Below are the code and all the weights of a small trained network. Each question names an input and a class and asks about switching units off, where a switched-off unit gives its printed mean instead of its output.

import numpy as np


def w(rows, s, z=0):
    codes = np.array(rows[::2]) - 128.0
    scale = np.full(codes.shape[1], s)
    scale[-1] = z or s
    return codes * scale


def norm(h):
    return h / np.sqrt((h * h).mean(-1, keepdims=True) + 1e-5)


def f(y):
    return y / 2 * (1 + np.tanh(0.7978845608 * (y + 0.044715 * y**3)))


def log_softmax(a):
    a = a - a.max(-1, keepdims=True)
    return a - np.log(np.exp(a).sum(-1, keepdims=True))


def net(x, mask):
    res = np.array(x, float).reshape(1, 3) / 4 @ E
    u = 0
    for l in range(4):
        y = f(norm(res) @ A[l][:, :-1].T + A[l][:, -1])
        res = res + np.where(mask[u : u + 3], y, B[l][:, -1]) @ B[l][:, :-1]
        u += 3
    return log_softmax(norm(res)[-1] @ U[:, :-1].T + U[:, -1])


A, B = {}, {}
E = w([
[172,119,124,155,68,189,71,69,72,218,252,137],'x0',
[195,85,207,118,157,223,63,255,110,159,44,21],'x1',
[98,115,156,189,188,134,117,109,112,230,78,176],'x2',
],0.0097)
A[0] = w([
[212,47,157,150,2,85,142,124,201,55,174,18,165],'0.n1',
[157,45,218,146,136,98,63,101,79,229,39,242,207],'0.n2',
[111,211,137,126,81,76,188,77,140,148,122,163,249],'0.n3',
],0.0057,0.0013)
B[0] = w([
[184,61,127,174,145,40,56,129,81,64,53,196,235],'0.n1',
[126,112,123,135,113,73,84,82,137,4,82,201,253],'0.n2',
[216,160,144,63,184,127,95,123,141,169,80,64,207],'0.n3',
],0.011,0.0057)
A[1] = w([
[124,65,142,129,64,179,98,88,112,161,182,148,171],'1.n1',
[172,75,244,148,152,255,71,114,205,132,85,123,25],'1.n2',
[168,83,160,78,87,150,96,89,125,133,40,103,252],'1.n3',
],0.0079,0.0028)
B[1] = w([
[72,82,192,100,58,197,228,155,163,29,4,72,180],'1.n1',
[200,234,75,102,178,83,200,108,166,132,113,136,209],'1.n2',
[55,162,112,156,169,201,98,161,79,154,242,139,254],'1.n3',
],0.011,0.009)
A[2] = w([
[50,138,142,92,137,117,192,156,123,100,108,118,2],'2.n1',
[128,175,130,112,107,99,171,71,167,147,151,146,57],'2.n2',
[11,127,106,128,126,168,105,170,126,106,205,150,232],'2.n3',
],0.012,0.0015)
B[2] = w([
[186,61,164,149,69,185,133,110,92,181,106,109,240],'2.n1',
[120,188,120,155,148,177,177,255,113,109,130,126,253],'2.n2',
[128,120,67,113,71,104,176,78,114,158,155,155,232],'2.n3',
],0.014,0.0036)
A[3] = w([
[69,188,224,230,137,122,82,76,191,176,87,186,59],'3.n1',
[164,55,154,151,89,173,235,100,140,159,50,79,137],'3.n2',
[67,183,104,84,70,150,121,107,166,254,183,43,254],'3.n3',
],0.0065,0.0017)
B[3] = w([
[249,57,201,86,95,121,67,90,112,32,172,82,193],'3.n1',
[78,57,135,135,80,194,146,118,77,107,162,77,253],'3.n2',
[182,33,26,147,160,64,61,75,97,106,213,156,133],'3.n3',
],0.013,0.004)
U = w([
[153,244,90,132,193,156,134,193,108,139,122,117,217],'0',
[176,96,138,126,116,65,42,113,109,7,105,165,193],'1',
[117,60,146,129,68,190,171,118,93,120,80,91,153],'2',
[124,74,54,142,134,70,94,81,98,172,184,181,133],'3',
[119,114,141,97,138,115,90,117,200,177,137,83,5],'4',
[84,122,129,149,113,84,80,94,165,190,113,69,3],'5',
[96,100,140,90,108,91,78,106,198,188,125,106,4],'6',
],0.013,0.0038)

Each question gives the input, the list of numbers given to net, and the class t.
The units are the neurons (one row each of A and B). Each row of codes is followed by its name. A weight is (code - 128) times the scale printed after its matrix; where a second scale follows, it is the last column's (A, B and U).
mask holds one flag per neuron, layer by layer. A switched-off neuron (its flag False) gives its mean, the last column of its row in B, instead of its output. The means were averaged over made-up inputs and are rounded, as every weight is.
A unit's drop is (log p(t) with every unit on - log p(t) with that unit switched off) / (log p(t) with every unit on - log p(t) with every unit switched off).
The circuit of an input: a set's keep is (log p(t) with only the set's units on - log p(t) with every unit switched off) / (log p(t) with every unit on - log p(t) with every unit switched off). Starting from all 12 units, units are removed one at a time, each time the one whose removal leaves the highest keep (on an exact tie, the one counted first), for as long as the keep stays at least 0.8.
circuit, biggest first: the units of the circuit, biggest drop first
most important unit: the unit with the biggest drop
top k neurons: the k neurons with the biggest drops, biggest first
top k neurons in layer l: the k neurons of layer l with the biggest drops, biggest first
input [0,2,8], class 1: circuit, biggest first => 0.n2
input [-6,-7,-7], class 0: circuit, biggest first => 2.n2, 0.n2
input [-2,2,4], class 1: top 2 neurons => 0.n2, 1.n1
input [1,4,5], class 1: top 2 neurons => 0.n2, 1.n2
input [8,-8,-3], class 0: top 3 neurons => 2.n2, 0.n3, 1.n3
input [-8,6,8], class 1: top 4 neurons => 1.n1, 0.n2, 3.n1, 2.n2
input [-8,-6,3], class 2: top 2 neurons => 2.n1, 1.n2
input [0,-7,-6], class 0: top 2 neurons => 2.n2, 0.n2
input [2,0,-3], class 3: top 2 neurons => 0.n1, 0.n2
input [-4,6,-6], class 0: top 3 neurons => 0.n2, 1.n1, 1.n3
input [0,3,-1], class 3: top 4 neurons => 1.n3, 2.n3, 0.n3, 2.n2
input [-5,1,-2], class 2: top 3 neurons => 2.n1, 0.n3, 3.n2
input [7,7,1], class 0: top 2 neurons in layer 2 => 2.n1, 2.n3
input [8,-3,1], class 2: most important unit => 1.n1
input [8,8,6], class 0: top 2 neurons in layer 1 => 1.n2, 1.n3
input [-4,0,-3], class 2: top 2 neurons in layer 2 => 2.n3, 2.n1
input [7,-2,6], class 2: top 2 neurons in layer 1 => 1.n1, 1.n3
input [7,7,-4], class 0: top 2 neurons in layer 3 => 3.n2, 3.n1
input [-6,5,-3], class 2: top 2 neurons in layer 2 => 2.n1, 2.n2
input [8,1,0], class 2: circuit, biggest first => 1.n1
